[128 = 0]
73, 136, 104, 75, 143, 117, 116, 156, 144, 135, 140, 130, 151, 119, 78, 116, 85, 182, 149, 122, 120, 125, 118, 158, 124, 148, 114, 152, 112 -> (89):<61>
156, 89, 145, 124, 98, 124, 103, 118, 82, 104, 120, 115, 161, 133, 139, 107, 137, 160, 112, 131, 138, 132, 141, 162, 133, 141, 141, 126, 113 -> (87):<68>
137, 118, 116, 97, 96, 117, 105, 132, 109, 99, 148, 150, 148, 128, 84, 96, 136, 168, 119, 125, 136, 115, 112, 172, 140, 150, 138, 145, 119 -> (87):<68>
118, 109, 136, 90, 146, 158, 118, 117, 161, 140, 140, 110, 125, 138, 108, 124, 117, 187, 113, 84, 160, 115, 138, 171, 136, 155, 117, 137, 81 -> (89):<61>
92, 137, 125, 70, 152, 132, 115, 152, 151, 135, 112, 144, 136, 99, 118, 110, 129, 149, 104, 106, 82, 119, 131, 136, 154, 148, 130, 123, 122 -> (89):<64>
107, 113, 128, 78, 106, 127, 124, 117, 113, 113, 109, 118, 124, 143, 129, 142, 126, 171, 169, 108, 149, 119, 142, 166, 125, 128, 115, 137, 129 -> (87):<69>
122, 126, 110, 95, 114, 153, 101, 129, 107, 112, 108, 140, 160, 134, 129, 110, 137, 165, 132, 124, 130, 109, 157, 168, 146, 126, 133, 130, 136 -> (87):<69>
115, 120, 115, 100, 153, 136, 134, 134, 157, 118, 133, 112, 124, 130, 105, 114, 120, 148, 145, 117, 137, 123, 120, 152, 148, 116, 114, 111, 117 -> (89):<64>
132, 110, 142, 94, 94, 121, 127, 131, 87, 98, 137, 153, 172, 129, 100, 142, 152, 178, 170, 148, 152, 129, 133, 150, 84, 151, 141, 146, 110 -> (87):<68>
142, 126, 137, 115, 114, 111, 98, 136, 90, 87, 81, 168, 149, 141, 96, 107, 140, 166, 129, 122, 134, 126, 136, 182, 150, 136, 120, 138, 135 -> (87):<68>
117, 136, 115, 109, 123, 129, 114, 76, 132, 121, 142, 113, 115, 126, 95, 80, 141, 169, 125, 85, 157, 122, 124, 161, 156, 133, 105, 123, 126 -> (89):<64>
111, 124, 121, 90, 144, 148, 124, 130, 147, 122, 149, 127, 125, 130, 122, 118, 130, 142, 97, 92, 100, 109, 126, 153, 153, 161, 110, 122, 125 -> (89):<64>
133, 110, 166, 102, 105, 138, 139, 139, 101, 94, 98, 152, 165, 126, 162, 121, 127, 157, 116, 135, 113, 94, 141, 198, 151, 149, 134, 142, 133 -> (87):<69>
119, 124, 120, 103, 135, 140, 115, 137, 172, 151, 143, 121, 109, 134, 147, 159, 121, 169, 108, 80, 105, 110, 132, 160, 147, 154, 147, 147, 117 -> (89):<64>
109, 121, 116, 85, 84, 120, 105, 110, 107, 81, 128, 127, 181, 147, 128, 116, 134, 189, 99, 137, 127, 121, 137, 166, 137, 142, 128, 139, 119 -> (87):<69>
151, 127, 167, 110, 94, 134, 131, 127, 87, 107, 107, 150, 171, 124, 139, 150, 123, 181, 131, 164, 140, 125, 150, 175, 115, 175, 157, 118, 124 -> (87):<69>
93, 100, 115, 78, 154, 140, 90, 134, 140, 133, 113, 131, 139, 122, 125, 106, 131, 137, 108, 140, 93, 121, 133, 136, 162, 121, 102, 141, 150 -> (89):<64>
128, 121, 135, 104, 114, 129, 122, 114, 107, 110, 113, 142, 153, 147, 138, 95, 121, 177, 117, 136, 110, 146, 150, 149, 137, 130, 123, 143, 125 -> (87):<69>
113, 111, 127, 90, 123, 130, 125, 130, 135, 122, 136, 119, 129, 137, 134, 115, 146, 135, 99, 98, 128, 114, 143, 151, 144, 135, 127, 129, 128 -> (89):<64>
136, 142, 144, 137, 97, 169, 86, 121, 93, 99, 116, 119, 171, 136, 96, 117, 137, 169, 98, 127, 159, 121, 76, 133, 187, 121, 123, 112, 82 -> (87):<69>
83, 140, 129, 86, 153, 128, 125, 137, 157, 116, 134, 131, 124, 117, 109, 102, 118, 140, 121, 112, 99, 130, 138, 149, 156, 134, 107, 135, 121 -> (89):<64>
74, 135, 98, 87, 153, 143, 122, 151, 161, 140, 130, 137, 106, 107, 115, 125, 114, 147, 161, 102, 99, 114, 141, 140, 140, 145, 102, 153, 141 -> (89):<64>
91, 117, 108, 75, 135, 135, 123, 135, 150, 132, 136, 115, 138, 123, 99, 107, 132, 209, 145, 113, 120, 119, 85, 162, 152, 128, 121, 141, 115 -> (89):<61>
111, 133, 111, 96, 131, 163, 113, 124, 143, 110, 130, 94, 158, 127, 131, 123, 129, 168, 89, 102, 125, 122, 126, 157, 151, 127, 114, 109, 135 -> (89):<64>
117, 139, 112, 105, 99, 124, 120, 103, 98, 135, 114, 135, 134, 154, 149, 141, 143, 185, 164, 106, 127, 123, 137, 177, 126, 144, 136, 143, 129 -> (87):<69>

112, 130, 127, 104, 118, 122, 152, 126, 132, 122, 107, 124, 133, 119, 114, 135, 124, 145, 113, 119, 156, 107, 137, 108, 135, 129, 133, 104, 136 -> [17]:[206]
112, 102, 131, 145, 96, 138, 119, 129, 131, 110, 116, 96, 137, 124, 137, 165, 111, 143, 132, 95, 119, 109, 133, 113, 128, 159, 108, 112, 165 -> [17]:[216]
108, 131, 123, 125, 97, 133, 135, 161, 128, 118, 110, 111, 146, 130, 142, 130, 131, 138, 109, 118, 113, 109, 150, 105, 124, 156, 83, 127, 207 -> [17]:[216]
120, 181, 137, 172, 152, 115, 130, 94, 115, 124, 163, 143, 144, 131, 138, 141, 147, 118, 121, 107, 89, 119, 124, 105, 103, 189, 109, 135, 75 -> [23]:[214]
111, 160, 113, 137, 151, 132, 149, 128, 127, 145, 153, 125, 143, 141, 130, 115, 146, 126, 131, 128, 117, 128, 117, 112, 129, 111, 140, 132, 75 -> [23]:[220]
106, 176, 91, 130, 151, 146, 128, 120, 102, 137, 178, 130, 127, 161, 136, 116, 154, 113, 140, 119, 114, 142, 117, 88, 118, 151, 99, 118, 58 -> [23]:[220]
110, 105, 153, 127, 113, 116, 127, 125, 126, 112, 118, 126, 165, 124, 118, 130, 137, 134, 120, 123, 125, 119, 153, 131, 116, 152, 89, 127, 170 -> [17]:[216]
104, 120, 161, 115, 114, 139, 170, 135, 126, 111, 125, 123, 147, 130, 123, 146, 123, 141, 122, 115, 143, 125, 142, 106, 149, 145, 76, 126, 161 -> [17]:[206]
130, 116, 116, 160, 106, 160, 112, 162, 144, 120, 85, 64, 105, 121, 150, 157, 109, 147, 147, 111, 126, 122, 117, 119, 141, 149, 141, 114, 195 -> [17]:[216]
119, 132, 168, 124, 138, 129, 113, 136, 105, 120, 145, 134, 145, 132, 131, 129, 160, 119, 107, 107, 93, 111, 139, 95, 118, 165, 108, 124, 144 -> [23]:[214]
125, 144, 125, 155, 97, 145, 133, 150, 117, 124, 117, 121, 144, 126, 149, 142, 140, 132, 129, 109, 113, 129, 127, 116, 152, 138, 99, 130, 201 -> [17]:[216]
127, 131, 129, 107, 152, 119, 106, 123, 110, 105, 140, 121, 116, 133, 88, 152, 148, 145, 103, 125, 136, 106, 135, 98, 102, 148, 136, 109, 87 -> [23]:[208]
124, 148, 149, 149, 146, 117, 132, 102, 111, 128, 174, 151, 139, 142, 120, 123, 149, 119, 118, 129, 107, 120, 147, 99, 120, 163, 106, 121, 64 -> [23]:[214]
133, 148, 125, 100, 143, 137, 130, 133, 112, 122, 150, 135, 130, 145, 113, 142, 154, 140, 116, 90, 120, 117, 121, 82, 117, 146, 117, 110, 96 -> [23]:[208]
113, 126, 115, 142, 148, 152, 140, 165, 127, 106, 134, 120, 143, 124, 151, 159, 132, 132, 128, 115, 117, 114, 119, 117, 141, 158, 123, 103, 163 -> [17]:[216]
130, 127, 147, 133, 109, 125, 149, 125, 134, 115, 156, 127, 113, 136, 114, 173, 121, 130, 133, 101, 168, 118, 125, 103, 145, 134, 109, 117, 132 -> [17]:[204]
118, 111, 109, 142, 109, 155, 133, 171, 119, 95, 135, 103, 123, 137, 124, 164, 124, 143, 151, 97, 132, 110, 118, 98, 149, 147, 118, 97, 156 -> [17]:[216]
107, 170, 129, 100, 140, 138, 129, 140, 134, 116, 102, 92, 120, 127, 107, 152, 149, 142, 115, 91, 121, 119, 128, 62, 138, 130, 121, 122, 118 -> [23]:[208]
103, 151, 124, 125, 138, 145, 120, 126, 131, 141, 115, 84, 94, 147, 100, 127, 177, 142, 144, 128, 142, 122, 127, 122, 149, 131, 126, 130, 87 -> [23]:[208]
121, 119, 150, 127, 111, 130, 134, 119, 125, 111, 136, 118, 145, 146, 152, 147, 122, 135, 117, 129, 163, 114, 140, 125, 131, 127, 109, 128, 142 -> [17]:[204]
91, 163, 150, 113, 134, 132, 150, 101, 118, 115, 102, 79, 127, 140, 97, 138, 126, 141, 124, 122, 147, 111, 148, 101, 124, 152, 64, 127, 131 -> [17]:[204]
124, 117, 111, 135, 135, 123, 124, 112, 108, 131, 166, 148, 148, 145, 114, 138, 166, 125, 125, 110, 106, 117, 125, 82, 120, 155, 97, 101, 110 -> [23]:[214]
128, 151, 120, 125, 123, 147, 130, 126, 110, 125, 164, 115, 123, 158, 133, 131, 145, 140, 140, 116, 124, 144, 101, 86, 139, 121, 112, 139, 116 -> [23]:[220]
122, 138, 164, 117, 131, 102, 137, 87, 133, 126, 103, 107, 135, 122, 106, 143, 136, 140, 110, 123, 142, 99, 166, 114, 105, 170, 102, 116, 109 -> [17]:[204]
112, 121, 173, 99, 122, 117, 154, 102, 134, 110, 105, 104, 133, 136, 82, 169, 135, 147, 116, 115, 158, 103, 167, 107, 126, 155, 83, 112, 129 -> [17]:[204]
105, 119, 117, 114, 111, 168, 129, 154, 138, 108, 131, 108, 137, 141, 121, 134, 121, 136, 135, 118, 132, 102, 132, 126, 143, 149, 109, 108, 160 -> [17]:[216]
110, 167, 110, 117, 142, 129, 122, 139, 116, 127, 167, 130, 139, 147, 127, 107, 148, 128, 142, 134, 102, 149, 107, 100, 129, 133, 118, 133, 90 -> [23]:[220]
107, 170, 107, 142, 140, 148, 144, 119, 116, 134, 180, 135, 119, 152, 131, 127, 142, 122, 139, 119, 104, 134, 100, 84, 121, 154, 122, 129, 52 -> [23]:[220]
105, 171, 91, 139, 128, 148, 145, 119, 144, 129, 161, 134, 147, 141, 127, 140, 154, 115, 116, 116, 114, 124, 130, 95, 115, 162, 90, 114, 100 -> [23]:[214]
107, 138, 132, 124, 122, 119, 136, 137, 109, 93, 110, 95, 124, 140, 97, 162, 129, 143, 115, 123, 132, 104, 144, 118, 113, 158, 112, 109, 114 -> [23]:[208]
134, 153, 124, 135, 142, 123, 120, 103, 120, 116, 156, 161, 134, 136, 137, 125, 155, 118, 119, 133, 109, 129, 125, 101, 120, 149, 113, 134, 109 -> [23]:[214]
104, 127, 152, 117, 110, 130, 144, 118, 133, 111, 126, 135, 135, 109, 98, 141, 122, 131, 100, 119, 133, 105, 167, 112, 109, 160, 91, 118, 132 -> [17]:[204]
104, 141, 117, 111, 135, 159, 135, 149, 113, 115, 146, 114, 138, 143, 105, 138, 144, 143, 129, 100, 135, 125, 115, 99, 130, 131, 124, 114, 117 -> [23]:[208]
128, 125, 153, 131, 110, 132, 122, 136, 116, 102, 127, 104, 114, 148, 98, 166, 123, 145, 130, 99, 151, 107, 142, 97, 127, 161, 105, 112, 143 -> [17]:[204]
118, 123, 153, 100, 112, 101, 163, 122, 123, 124, 137, 169, 158, 126, 113, 139, 139, 132, 102, 120, 152, 108, 165, 112, 130, 135, 88, 119, 148 -> [17]:[204]
101, 154, 128, 132, 104, 163, 168, 140, 127, 128, 134, 102, 145, 139, 143, 153, 124, 133, 139, 96, 134, 123, 123, 84, 111, 139, 95, 136, 142 -> [17]:[206]
124, 151, 108, 147, 127, 161, 130, 154, 115, 123, 171, 111, 143, 143, 155, 134, 133, 120, 122, 102, 98, 132, 106, 95, 142, 139, 103, 127, 165 -> [17]:[216]
96, 160, 143, 106, 76, 136, 165, 121, 135, 130, 122, 102, 139, 151, 121, 147, 144, 135, 120, 100, 139, 129, 130, 91, 126, 128, 99, 118, 121 -> [17]:[206]
111, 140, 129, 84, 138, 123, 129, 130, 109, 115, 131, 114, 135, 161, 116, 143, 144, 136, 123, 118, 123, 126, 129, 88, 125, 150, 105, 128, 140 -> [23]:[208]
115, 136, 138, 93, 131, 129, 132, 139, 135, 101, 122, 106, 109, 147, 112, 138, 143, 146, 120, 105, 131, 127, 126, 101, 125, 115, 116, 122, 136 -> [23]:[208]
116, 148, 156, 149, 112, 131, 135, 113, 122, 113, 110, 78, 138, 135, 97, 161, 123, 126, 124, 120, 142, 106, 141, 107, 120, 182, 74, 129, 165 -> [17]:[204]
112, 142, 134, 128, 123, 125, 135, 112, 153, 126, 130, 111, 123, 143, 104, 153, 139, 138, 134, 122, 137, 122, 135, 107, 110, 155, 98, 124, 131 -> [17]:[204]
127, 126, 129, 167, 104, 141, 161, 140, 131, 129, 123, 119, 129, 124, 152, 141, 122, 120, 143, 98, 126, 123, 118, 123, 135, 147, 106, 125, 168 -> [17]:[216]
